Below is a small trained network, with its code and all its weights. Each question gives an input and a target symbol and asks what happens when units are switched off, that is, made to give their printed mean instead of their output.

import numpy as np


def w(rows, s, z=0):
    codes = np.array(rows[::2]) - 128.0
    scale = np.full(codes.shape[1], s)
    scale[-1] = z or s
    return codes * scale


def f(y):
    return y / 2 * (1 + np.tanh(0.7978845608 * (y + 0.044715 * y**3)))


def softmax(a):
    e = np.exp(a - a.max(-1, keepdims=True))
    return e / e.sum(-1, keepdims=True)


def log_softmax(a):
    a = a - a.max(-1, keepdims=True)
    return a - np.log(np.exp(a).sum(-1, keepdims=True))


def net(x, mask):
    ids = ['βγδεζηθλμξπστφψω'.index(c) for c in x.split()]
    T = len(ids)
    res = E[ids] + P[:T]
    r = res
    for j in range(2):
        rows = slice(4 * j, 4 * j + 4)
        q, k, v = (r @ M[0][rows].T for M in (Q, K, V))
        z = softmax(np.where(np.tri(T) > 0, q @ k.T / 4**0.5, -1e9)) @ v
        o = O[0][rows]
        res = res + np.where(mask[j], z, o[:, -1]) @ o[:, :-1]
    y = f(res @ A[0][:, :-1].T + A[0][:, -1])
    res = res + np.where(mask[2:6], y, B[0][:, -1]) @ B[0][:, :-1]
    return log_softmax(res[-1] @ U[:, :-1].T + U[:, -1])


Q, K, V, O, A, B = {}, {}, {}, {}, {}, {}
E = w([
[123,120,149,180,95],'β',
[182,173,149,188,99],'γ',
[112,123,141,137,51],'δ',
[131,158,162,171,155],'ε',
[124,162,149,129,124],'ζ',
[135,156,143,138,91],'η',
[110,161,143,124,141],'θ',
[143,187,157,132,162],'λ',
[140,170,142,140,117],'μ',
[118,147,142,131,74],'ξ',
[145,170,144,145,115],'π',
[158,170,131,143,42],'σ',
[64,150,152,146,189],'τ',
[38,144,152,92,90],'φ',
[128,206,164,172,230],'ψ',
[117,253,160,73,127],'ω',
],0.016)
P = w([
[137,183,202,108,109],'0',
[82,166,150,224,100],'1',
[152,115,47,131,135],'2',
[92,93,169,52,153],'3',
[81,216,123,130,157],'4',
[120,145,1,103,158],'5',
[92,70,167,79,140],'6',
[50,195,141,167,48],'7',
],0.016)
Q[0] = w([
[95,94,99,155,128],'H0',
[89,221,123,174,111],'H0',
[121,158,123,127,65],'H0',
[171,93,102,163,114],'H0',
[152,123,88,142,182],'H1',
[42,169,118,125,119],'H1',
[71,248,141,201,98],'H1',
[136,148,37,143,93],'H1',
],0.015)
K[0] = w([
[78,191,111,132,105],'H0',
[159,138,42,85,141],'H0',
[127,130,80,90,80],'H0',
[148,211,180,145,73],'H0',
[84,209,161,140,141],'H1',
[113,57,130,81,146],'H1',
[182,137,9,61,162],'H1',
[65,151,122,96,150],'H1',
],0.015)
V[0] = w([
[156,159,189,79,157],'H0',
[83,93,132,85,152],'H0',
[119,67,124,165,113],'H0',
[127,118,131,146,162],'H0',
[105,160,116,31,93],'H1',
[241,134,134,158,64],'H1',
[199,172,106,108,136],'H1',
[88,102,104,119,10],'H1',
],0.014)
O[0] = w([
[132,198,113,64,152,119],'H0',
[231,126,106,134,129,2],'H0',
[125,136,163,185,91,23],'H0',
[103,101,173,149,85,100],'H0',
[197,183,82,80,189,135],'H1',
[140,106,86,97,1,147],'H1',
[101,121,34,23,111,140],'H1',
[250,222,58,217,62,172],'H1',
],0.0097,0.0032)
A[0] = w([
[100,134,23,107,69,2],'N0',
[111,52,246,93,110,125],'N1',
[60,43,158,200,146,84],'N2',
[255,169,242,109,94,210],'N3',
],0.0072,0.0066)
B[0] = w([
[73,55,111,158,155,187],'N0',
[213,91,32,88,145,203],'N1',
[165,94,136,217,158,219],'N2',
[117,55,129,1,80,255],'N3',
],0.0089,0.0057)
U = w([
[105,188,221,192,98,132],'β',
[57,70,109,129,122,1],'γ',
[178,149,107,144,125,104],'δ',
[147,71,139,129,136,120],'ε',
[122,150,134,121,142,86],'ζ',
[128,149,97,137,139,113],'η',
[128,148,143,117,146,94],'θ',
[131,82,200,21,124,215],'λ',
[105,138,116,119,143,100],'μ',
[159,146,89,138,143,113],'ξ',
[111,126,112,119,144,83],'π',
[139,99,1,156,144,39],'σ',
[159,75,189,155,174,221],'τ',
[241,169,124,144,171,150],'φ',
[184,12,122,77,153,145],'ψ',
[149,125,58,96,173,21],'ω',
],0.0076,0.0069)

Each question gives the input, a string of symbols that net reads in full, and the target symbol t.
The units are the heads (4 rows each of Q, K, V and O) and the neurons (one row each of A and B). Each row of codes is followed by its name. A weight is (code - 128) times the scale printed after its matrix; where a second scale follows, it is the last column's (O, A, B and U).
mask holds one flag per unit, heads first, then neurons. A switched-off unit (its flag False) gives its mean, the last column of its rows in O or B, instead of its output. The means were averaged over made-up inputs and are rounded, as every weight is.
A unit's drop is (log p(t) with every unit on - log p(t) with that unit switched off) / (log p(t) with every unit on - log p(t) with every unit switched off).
The circuit of an input: a set's keep is (log p(t) with only the set's units on - log p(t) with every unit switched off) / (log p(t) with every unit on - log p(t) with every unit switched off). Starting from all 6 units, units are removed one at a time, each time the one whose removal leaves the highest keep (on an exact tie, the one counted first), for as long as the keep stays at least 0.8.
circuit, biggest first: the units of the circuit, biggest drop first
most important unit: the unit with the biggest drop
k most important neurons: the k neurons with the biggest drops, biggest first
which heads matter: for each layer, one digit per head in row order, 1 if its drop is at least 0.15 and else 0, layers parted by /
drop when u is switched off: that unit's drop, to one decimal
input β τ τ σ π ψ, target ψ: most important unit : H1
input σ η τ γ τ β μ ψ, target β: which heads matter : 10
input β δ β γ β λ γ μ, target λ: which heads matter : 01
input σ ξ δ, target σ: circuit, biggest first : (H1 N0)
input φ ζ β β τ θ, target τ: which heads matter : 01
input τ φ β σ λ, target β: circuit, biggest first : (H0 N1 H1)
input ψ β σ π τ τ δ λ, target τ: circuit, biggest first : (H1 H0)
input τ γ τ σ τ λ, target τ: which heads matter : 01
input σ β β γ ζ, target β: 2 most important neurons : (N1 N3)
input τ δ μ, target τ: circuit, biggest first : (H1 N3)
input τ γ β, target τ: 2 most important neurons : (N2 N3)
input τ τ τ ω φ γ β μ, target γ: which heads matter : 11
input η η σ λ γ σ ψ β, target σ: which heads matter : 01
input ζ τ η ω λ β ψ τ, target β: which heads matter : 10
input β τ β β β, target β: most important unit : H0
input φ ω τ β σ, target τ: which heads matter : 11
input γ β ψ ξ τ, target ψ: 2 most important neurons : (N1 N2)
input β μ β τ ψ φ λ γ, target φ: which heads matter : 01
input ξ γ ω, target ω: which heads matter : 11
input σ β β ω β β, target ω: most important neuron : (N2)
input ψ λ β, target ψ: 2 most important neurons : (N1 N2)
input π β σ, target σ: 2 most important neurons : (N0 N3)
input τ π τ, target τ: 2 most important neurons : (N2 N3)
input β φ β τ ξ γ π σ, target γ: drop when N0 is switched off : 0.3
input β τ β β ξ, target β: drop when N0 is switched off : 0.0
input ω δ γ β τ, target γ: drop when N0 is switched off : 0.2
input φ ξ β γ τ ξ, target τ: drop when H0 is switched off : 0.1
